The four nearest rows among all rows above each row, by straight-line distance, nearest first (none for the first five rows):
(in the rows, 128 means zero)
1: 197	92	123	155	118	190	120	153	75	87	177	135	199	116	205	186	110	106	106	96	121	79	122	147	133	158	139	158	95	86	98	131	162	143	166	120	194	139	143	116	131	142	130	155	182
2: 167	63	103	124	110	177	100	154	79	123	128	148	171	130	161	175	108	111	182	121	98	112	113	151	78	144	141	132	88	81	111	148	152	121	130	127	151	133	134	120	131	111	120	115	150
3: 159	65	76	126	134	184	128	144	95	95	177	122	186	120	190	175	107	97	113	110	134	77	111	138	125	136	135	141	97	116	91	114	137	158	143	104	190	142	146	98	120	118	160	130	185
4: 143	106	129	221	138	143	153	153	76	47	221	142	191	148	179	149	120	85	58	140	107	104	186	107	204	157	117	182	106	60	94	119	131	170	190	149	169	145	143	87	140	142	152	125	176
5: 170	64	77	115	97	163	104	137	111	134	121	128	179	101	174	173	107	108	145	63	133	105	91	141	62	146	146	89	103	125	93	137	122	112	110	109	159	143	120	101	139	101	134	116	158
6: 221	66	132	239	139	188	196	155	67	23	236	132	183	158	203	181	144	96	71	125	107	26	149	163	189	156	123	151	111	61	100	140	146	143	177	157	195	138	139	65	131	159	149	155	169 : 4 1 3 2
7: 159	112	118	249	137	165	155	136	78	37	226	89	207	160	194	131	108	69	42	118	133	125	175	116	177	169	155	160	128	32	93	142	164	189	194	135	184	131	164	66	107	196	141	133	136 : 4 6 1 3
8: 188	52	61	113	126	192	118	139	75	119	142	133	152	94	176	213	127	121	129	40	109	68	92	153	77	144	142	111	91	135	69	101	133	116	126	129	159	134	159	116	150	119	116	122	189 : 5 3 2 1
9: 216	70	113	158	124	172	120	131	73	101	165	128	173	67	170	164	104	122	127	94	114	87	107	133	118	157	145	156	111	62	86	131	158	133	151	122	155	129	162	96	110	155	133	139	143 : 1 3 2 8
10: 177	34	66	103	110	170	105	121	80	95	114	120	167	105	161	221	88	146	140	87	97	91	86	152	88	119	153	112	103	129	89	114	147	136	145	117	160	136	163	122	148	120	106	121	181 : 8 5 2 3
11: 169	97	95	207	132	172	133	147	75	80	184	134	182	141	196	175	107	93	87	87	116	80	154	135	135	138	131	153	96	87	103	112	125	126	135	109	171	135	138	96	114	133	149	139	198 : 1 3 9 4
12: 209	59	107	125	132	191	82	131	101	95	163	134	166	118	176	199	131	150	140	75	68	71	98	167	94	152	141	129	90	84	90	105	79	101	131	129	175	115	122	92	150	87	131	151	124 : 8 2 5 10
13: 126	88	112	138	104	143	103	121	72	101	131	109	179	110	133	161	107	132	142	112	137	123	128	139	95	136	130	145	106	93	129	118	122	127	125	127	189	142	122	87	106	124	140	145	167 : 2 3 5 9
14: 206	79	134	99	129	178	64	152	84	117	138	120	151	86	179	151	116	95	157	90	74	107	67	145	64	142	132	146	121	73	88	121	133	115	158	128	165	134	134	149	137	55	97	122	113 : 2 12 5 9
15: 154	67	104	111	116	189	76	139	68	148	102	156	136	97	154	188	69	139	183	103	137	110	78	168	61	117	157	121	81	111	100	116	148	106	113	109	144	139	150	116	149	118	116	121	184 : 2 10 5 8
16: 126	87	152	187	131	150	141	115	92	76	185	142	196	151	180	147	122	131	60	116	130	66	165	128	143	94	126	129	76	88	97	100	147	160	135	129	192	139	130	88	139	118	137	125	182 : 11 3 4 1
17: 126	97	116	210	122	103	118	141	78	76	255	120	188	136	188	175	125	105	87	127	120	80	155	158	160	134	122	147	128	81	84	144	117	135	139	109	202	131	115	89	114	134	146	130	152 : 11 16 4 1
18: 84	113	147	205	121	105	162	99	41	34	208	130	219	156	164	143	127	141	47	139	134	129	224	83	195	150	95	149	118	96	115	121	128	192	166	123	187	158	134	65	124	175	178	150	144 : 4 16 7 17
19: 138	66	108	146	133	168	141	110	78	81	183	134	181	131	177	159	121	152	131	107	116	70	142	143	140	128	99	150	114	117	100	114	129	124	155	113	179	139	110	95	158	117	120	127	181 : 3 16 11 1
20: 174	65	75	95	120	223	85	128	85	109	126	117	152	55	172	186	67	99	161	77	121	95	54	153	72	118	161	101	78	108	89	121	145	128	124	108	135	141	150	134	156	127	106	106	182 : 15 10 8 5
21: 140	85	83	161	129	152	142	126	72	100	183	148	199	130	172	193	103	127	78	114	138	81	158	137	142	127	133	113	76	103	112	124	105	140	125	114	187	140	140	89	129	155	140	156	195 : 11 3 16 19
22: 143	108	161	220	121	139	144	141	88	44	254	109	197	134	202	135	136	79	62	148	116	125	220	121	202	160	116	157	121	30	67	135	134	188	196	130	193	154	142	81	119	183	155	144	125 : 4 7 18 17
23: 156	91	83	137	115	173	102	132	93	83	121	125	181	103	142	169	94	80	152	100	121	107	101	126	95	135	139	104	96	76	118	152	146	117	138	103	169	171	150	94	101	141	139	129	163 : 13 2 5 3
24: 147	117	151	255	144	143	215	131	43	12	232	125	231	170	223	142	131	84	8	163	111	126	220	115	226	144	137	147	128	75	85	129	152	188	208	144	184	173	136	71	94	238	189	185	162 : 22 7 18 4
25: 151	62	78	128	119	164	103	143	64	111	116	126	167	108	168	205	90	115	126	97	128	91	109	151	108	129	130	112	96	109	103	141	143	138	130	123	175	158	130	111	155	114	113	140	153 : 10 2 5 23
26: 137	56	96	126	123	153	96	120	64	119	118	130	179	99	159	195	100	121	121	97	115	67	106	149	78	138	129	138	77	117	123	116	143	129	117	119	185	139	123	95	130	126	124	121	200 : 25 13 10 5
27: 119	124	130	179	139	134	159	160	71	66	177	127	181	152	157	155	113	119	90	124	111	99	141	112	150	151	106	153	113	68	125	130	142	164	133	124	163	163	153	80	124	149	155	154	174 : 11 4 16 21
28: 200	55	78	101	98	182	78	130	109	172	121	133	143	65	156	208	95	122	184	31	89	65	76	170	58	124	152	129	80	112	90	106	149	105	106	94	143	101	177	154	151	103	91	117	166 : 20 8 15 10
29: 159	75	125	163	115	161	120	141	73	93	193	121	178	113	176	158	108	116	108	92	115	81	117	142	115	129	134	146	119	95	125	135	128	131	163	122	184	152	132	105	128	124	121	143	154 : 1 19 3 11
30: 115	84	81	186	124	146	139	126	56	76	155	126	194	142	171	191	85	113	67	132	134	99	147	114	140	118	128	146	90	75	97	124	134	162	158	96	192	160	148	63	110	170	152	130	187 : 21 27 11 16
31: 101	100	133	216	110	125	143	140	72	51	200	111	193	150	172	134	126	122	50	136	148	114	182	113	190	142	117	183	109	61	99	139	131	194	159	149	215	179	144	83	116	205	157	134	171 : 18 4 22 27
32: 215	20	54	87	83	199	82	153	119	151	98	129	170	64	154	194	74	98	182	23	116	81	49	176	64	154	162	132	69	128	87	131	115	85	136	148	123	143	151	145	143	90	81	128	173 : 28 20 8 5
33: 172	39	74	83	91	175	48	128	98	170	61	157	137	81	144	188	86	138	208	66	135	111	62	155	39	141	147	89	82	110	120	137	121	81	113	89	125	103	174	118	169	109	60	127	161 : 15 28 32 20
34: 135	112	141	197	146	125	158	143	70	47	190	129	162	127	168	152	129	128	102	130	128	102	183	110	164	126	74	136	105	67	109	128	116	175	143	123	183	135	112	72	127	128	151	137	149 : 27 16 4 17
35: 199	59	59	60	74	194	64	142	147	224	68	121	146	63	134	183	74	104	197	37	101	50	14	165	52	100	162	132	66	154	128	119	111	92	115	98	115	112	184	166	189	81	66	132	164 : 28 32 33 20
36: 205	64	104	73	113	179	58	149	142	151	103	130	165	64	158	173	119	98	202	76	88	111	43	185	64	113	130	129	112	97	119	135	107	76	132	165	127	119	134	143	148	74	72	120	153 : 32 14 28 33
37: 237	60	87	120	104	201	94	134	136	121	167	127	166	74	210	210	124	76	177	63	46	85	52	176	85	163	141	125	87	73	100	122	135	120	154	128	155	114	138	124	151	82	86	127	125 : 14 12 36 28
38: 157	103	117	187	103	174	152	140	98	96	153	131	186	127	161	179	106	110	107	99	133	102	122	141	139	150	161	181	124	92	91	104	141	147	150	124	156	165	146	91	112	131	127	129	186 : 11 29 1 3
39: 151	130	108	130	126	181	76	114	104	87	155	93	161	111	176	148	107	94	161	138	99	119	99	115	89	172	144	182	136	52	136	136	150	119	132	134	157	168	163	125	133	151	141	138	154 : 23 13 2 9
40: 185	40	37	90	112	188	40	139	160	233	33	130	89	49	114	194	52	113	206	16	121	54	7	171	1	93	157	113	66	173	128	124	86	69	99	90	95	99	194	159	190	77	72	117	172 : 35 33 28 32
41: 155	116	139	255	159	169	202	122	41	24	255	144	243	188	193	164	127	101	26	132	119	120	227	103	255	157	127	193	124	46	83	133	157	207	207	149	212	140	138	77	94	209	188	170	164 : 24 22 7 4
42: 168	80	88	94	96	157	67	143	88	140	110	133	157	77	167	189	91	141	159	71	108	82	94	157	110	133	135	106	93	113	114	140	99	103	98	128	190	133	105	125	154	78	106	100	173 : 5 25 26 15
43: 137	56	73	140	102	141	106	132	67	85	129	124	182	119	168	185	103	147	127	104	146	102	139	132	124	140	128	120	91	90	114	118	130	157	130	116	166	148	106	96	117	144	128	131	185 : 13 25 26 21
44: 152	69	94	107	107	187	121	142	48	91	110	119	158	109	179	195	80	122	128	95	146	101	105	137	87	155	144	146	130	124	108	126	127	115	129	102	163	150	148	92	142	142	114	138	194 : 25 26 10 43
45: 217	48	66	119	124	168	70	119	84	149	147	139	175	88	152	185	96	121	177	72	110	77	78	155	71	131	147	132	91	106	100	140	105	97	112	121	144	134	140	110	136	76	71	121	164 : 42 28 5 32
46: 158	82	107	255	117	133	216	156	64	9	199	136	188	164	187	181	98	129	8	124	126	72	211	121	218	137	95	161	95	99	108	105	132	166	175	128	209	130	128	60	124	204	186	157	193 : 4 24 31 41
47: 147	130	149	205	117	166	98	148	100	58	206	107	190	99	174	122	166	52	114	118	76	102	134	159	159	174	107	199	136	1	110	134	128	153	192	148	216	138	138	115	112	147	136	128	152 : 4 22 17 29
48: 122	86	117	190	130	168	129	144	84	69	163	116	200	120	170	149	105	73	93	125	124	111	148	121	133	184	141	166	126	72	95	144	153	160	179	122	181	159	137	95	129	163	139	146	140 : 27 38 29 30
49: 164	83	77	107	112	166	92	117	80	134	104	128	180	121	190	180	109	106	166	84	140	99	61	147	99	146	131	107	93	102	109	122	134	137	118	105	160	147	135	104	141	97	108	111	144 : 5 25 2 42
50: 189	87	114	129	105	204	67	154	112	126	145	140	164	91	171	153	141	111	177	74	63	95	66	148	82	162	134	130	122	62	99	134	130	112	158	114	170	136	124	128	139	56	98	138	142 : 14 37 2 12
51: 112	77	111	201	134	140	167	134	70	32	183	96	173	129	182	128	124	117	52	150	109	110	164	140	187	148	120	163	138	61	108	124	98	187	172	124	187	167	121	85	108	171	148	133	174 : 31 4 34 27
52: 186	93	103	120	115	173	86	145	80	104	148	105	161	86	179	203	106	110	133	117	146	109	110	137	89	139	155	138	109	79	100	131	146	127	122	96	151	158	162	108	114	142	127	126	164 : 23 44 9 25
53: 151	111	81	165	108	191	100	124	104	105	145	97	193	103	185	192	86	108	132	139	152	120	121	137	83	143	163	160	113	95	108	119	162	129	161	133	152	179	172	99	111	146	142	125	182 : 52 38 23 39
54: 157	67	72	83	107	153	75	119	103	154	69	144	150	79	144	197	88	105	174	85	95	114	86	146	72	141	137	129	124	130	134	129	114	97	105	102	154	120	141	121	148	100	100	129	196 : 42 15 33 5
55: 103	94	117	158	116	129	140	142	53	86	142	118	182	136	167	172	109	109	95	128	134	93	171	120	122	116	98	142	117	114	124	128	135	135	153	118	157	146	148	77	118	160	127	127	189 : 30 27 21 43
56: 136	74	62	123	106	165	128	125	56	106	137	127	159	103	178	172	114	160	139	90	119	98	98	135	112	121	118	115	111	114	92	134	131	132	138	128	172	136	121	112	138	110	133	143	188 : 25 43 26 44
57: 131	69	78	111	112	168	64	111	83	146	57	118	153	89	136	198	84	148	152	101	150	93	68	139	48	114	135	118	94	118	143	119	131	105	109	109	158	136	168	116	150	120	104	145	161 : 15 54 33 49
58: 119	96	111	229	135	116	185	169	74	47	221	117	197	165	171	152	122	105	50	118	137	100	203	121	186	114	117	159	99	94	104	140	113	151	138	156	194	134	121	61	122	177	171	146	176 : 31 4 46 34
59: 182	84	92	139	104	147	109	117	68	67	143	119	177	124	150	145	115	135	102	96	119	79	125	128	125	132	137	138	83	86	109	113	120	142	129	114	193	149	147	106	131	108	122	134	163 : 29 43 13 3
60: 215	64	74	120	114	223	84	121	130	121	96	109	164	52	188	195	81	103	169	62	112	67	44	180	63	153	187	127	106	76	89	125	160	115	140	117	125	148	171	138	135	100	99	138	149 : 20 32 28 37
61: 142	75	117	177	130	172	135	138	89	80	183	143	190	145	200	167	129	130	95	113	103	77	161	162	147	141	101	151	121	80	103	121	137	134	161	114	202	134	136	74	143	133	125	136	188 : 19 11 29 16
62: 191	61	115	103	110	177	56	136	112	139	109	126	149	106	158	172	143	119	179	103	84	72	67	174	71	136	113	127	82	76	101	142	96	102	126	134	172	118	120	119	170	67	102	106	114 : 50 14 36 42
63: 218	31	97	130	87	205	108	133	84	134	148	137	161	107	156	211	99	109	149	69	113	79	55	174	81	162	150	123	59	92	108	89	127	95	126	106	156	133	165	144	143	92	106	136	185 : 8 45 28 10
64: 186	80	101	118	106	189	87	134	94	120	139	127	165	104	161	190	111	126	159	113	100	84	93	145	113	131	115	116	87	100	84	122	135	132	153	108	167	120	123	111	128	109	146	139	136 : 2 25 49 56
65: 102	96	76	189	106	124	142	123	33	90	130	116	199	125	171	188	54	165	41	131	182	83	157	110	154	99	120	139	122	148	142	104	129	122	157	106	179	182	162	56	125	207	150	134	207 : 30 55 21 43
66: 122	95	132	239	125	128	180	139	54	51	203	126	212	157	188	152	114	126	60	134	154	94	207	107	204	126	118	171	100	71	127	114	119	202	159	144	179	160	118	76	76	193	168	142	168 : 31 58 18 51
67: 200	57	57	118	118	186	80	129	135	162	99	125	153	76	156	185	92	127	175	60	123	67	63	164	30	120	165	134	66	124	114	142	127	93	99	114	129	122	174	123	179	89	76	120	177 : 28 45 32 33
68: 165	135	190	192	161	149	77	130	148	61	204	112	175	123	166	142	199	64	168	136	70	127	112	171	106	183	126	179	167	4	99	146	117	160	185	163	200	175	97	138	111	92	117	146	83 : 47 39 48 50
69: 238	63	74	117	110	226	98	136	87	134	134	123	165	110	183	186	63	106	161	60	118	84	63	161	95	135	196	114	98	105	87	128	133	111	123	108	139	126	187	126	118	81	118	147	184 : 63 60 20 45
70: 145	83	148	200	147	132	152	149	36	56	205	148	166	144	178	165	159	149	85	109	116	87	175	136	176	126	134	143	102	70	112	138	130	154	144	126	180	141	130	82	112	167	179	153	176 : 34 27 58 61
71: 117	127	137	142	128	126	70	136	145	68	165	110	150	127	163	113	140	106	138	132	76	143	107	141	86	149	98	159	142	35	127	151	126	152	134	138	195	134	98	100	100	90	111	106	107 : 68 39 13 47
72: 168	71	50	94	115	169	103	121	61	108	118	123	195	94	147	211	81	135	120	100	122	108	71	146	104	139	148	119	87	134	114	126	149	105	110	86	166	160	168	106	145	120	128	134	193 : 10 25 44 26
73: 104	132	142	185	114	130	126	126	85	80	152	138	182	154	155	134	126	146	92	151	133	123	150	113	165	139	105	168	115	67	99	146	143	176	141	119	215	147	118	79	118	159	144	136	164 : 27 34 31 30
74: 216	88	81	114	99	220	86	140	104	123	146	129	144	78	171	170	113	87	172	67	95	96	45	161	72	161	159	140	133	69	126	132	132	129	120	132	166	136	125	132	157	89	118	152	133 : 50 37 14 60
75: 117	111	152	218	142	145	133	126	59	65	209	135	190	172	178	158	135	136	60	135	132	97	197	102	188	123	134	138	108	64	107	134	130	165	134	106	193	153	124	70	100	186	165	155	145 : 70 66 31 18
76: 131	111	122	210	140	149	136	141	23	64	190	141	188	140	190	173	132	132	67	135	123	108	186	135	181	127	111	162	114	90	105	135	136	164	156	140	184	157	133	62	116	178	133	141	171 : 70 75 31 34
77: 104	111	95	158	102	136	117	139	75	95	158	131	174	129	163	146	86	122	109	146	114	126	151	120	125	141	128	141	101	81	131	122	127	165	126	108	169	155	135	72	126	142	157	113	161 : 55 27 13 30
78: 175	85	100	135	143	190	121	122	77	98	161	143	203	124	194	174	86	107	88	99	128	79	144	150	156	131	132	130	93	106	114	144	144	135	155	120	163	153	163	110	115	142	132	118	162 : 1 3 29 21
79: 167	95	107	166	98	156	133	107	75	99	143	145	191	124	178	184	120	115	124	153	122	126	117	136	131	125	129	146	108	95	131	131	115	134	127	116	182	156	128	87	123	138	132	116	144 : 77 13 29 59
80: 166	109	105	187	112	163	116	132	90	76	187	105	182	124	153	156	123	77	85	120	112	100	143	128	134	174	132	168	103	49	108	140	99	141	151	135	191	140	144	94	123	115	141	125	157 : 48 11 29 38
81: 132	33	53	102	89	165	107	127	49	140	104	128	185	111	144	197	70	131	145	82	142	80	96	114	105	114	143	112	104	143	95	111	135	117	135	100	133	159	160	114	132	162	113	129	218 : 72 10 44 26
82: 175	76	107	99	116	170	77	135	82	156	97	124	153	85	143	187	87	131	182	96	119	69	59	146	55	120	149	117	122	111	83	144	139	108	123	116	126	131	148	119	127	116	95	122	170 : 15 45 54 57
83: 138	139	195	237	126	126	163	140	49	25	255	99	195	157	213	128	138	77	70	152	106	151	199	133	186	165	137	177	155	31	87	120	167	184	213	156	185	193	137	110	79	197	207	148	134 : 22 24 7 41
84: 122	134	195	236	151	138	173	114	69	1	255	114	241	181	162	94	146	90	1	182	124	168	238	75	251	171	107	160	176	15	80	121	157	171	197	144	179	169	89	56	87	201	193	141	143 : 24 83 41 22
85: 172	71	77	101	87	179	57	140	130	176	79	117	147	66	144	213	71	114	180	38	127	62	47	165	35	115	147	132	83	126	104	138	118	83	105	105	147	102	134	138	170	84	99	120	175 : 67 28 35 33
86: 255	66	91	168	118	189	137	137	72	69	178	157	191	132	193	202	130	101	91	76	96	39	123	186	145	151	115	123	113	83	86	122	142	134	124	137	174	104	122	99	153	109	123	141	182 : 1 11 61 78
87: 154	63	41	55	90	164	39	144	130	219	48	117	61	49	137	194	92	124	229	24	121	65	5	155	20	106	132	103	73	143	134	124	96	42	117	103	118	89	162	162	177	69	48	108	143 : 40 35 85 33
88: 190	100	84	150	112	163	108	127	80	59	165	146	191	112	191	189	102	112	97	104	130	84	139	157	146	137	124	150	93	99	98	143	129	117	138	119	168	116	154	70	112	136	150	128	167 : 78 11 1 3
89: 173	90	141	210	150	115	167	131	54	77	223	139	193	133	201	189	140	141	72	117	99	54	165	139	217	101	103	140	99	60	98	127	131	153	153	149	181	121	128	78	129	165	149	134	167 : 70 76 34 17
90: 175	86	99	203	128	168	160	132	101	94	182	141	180	128	199	181	133	117	77	132	111	97	147	118	129	158	167	156	111	87	95	127	121	148	169	118	171	142	149	93	129	161	141	139	190 : 11 38 61 1
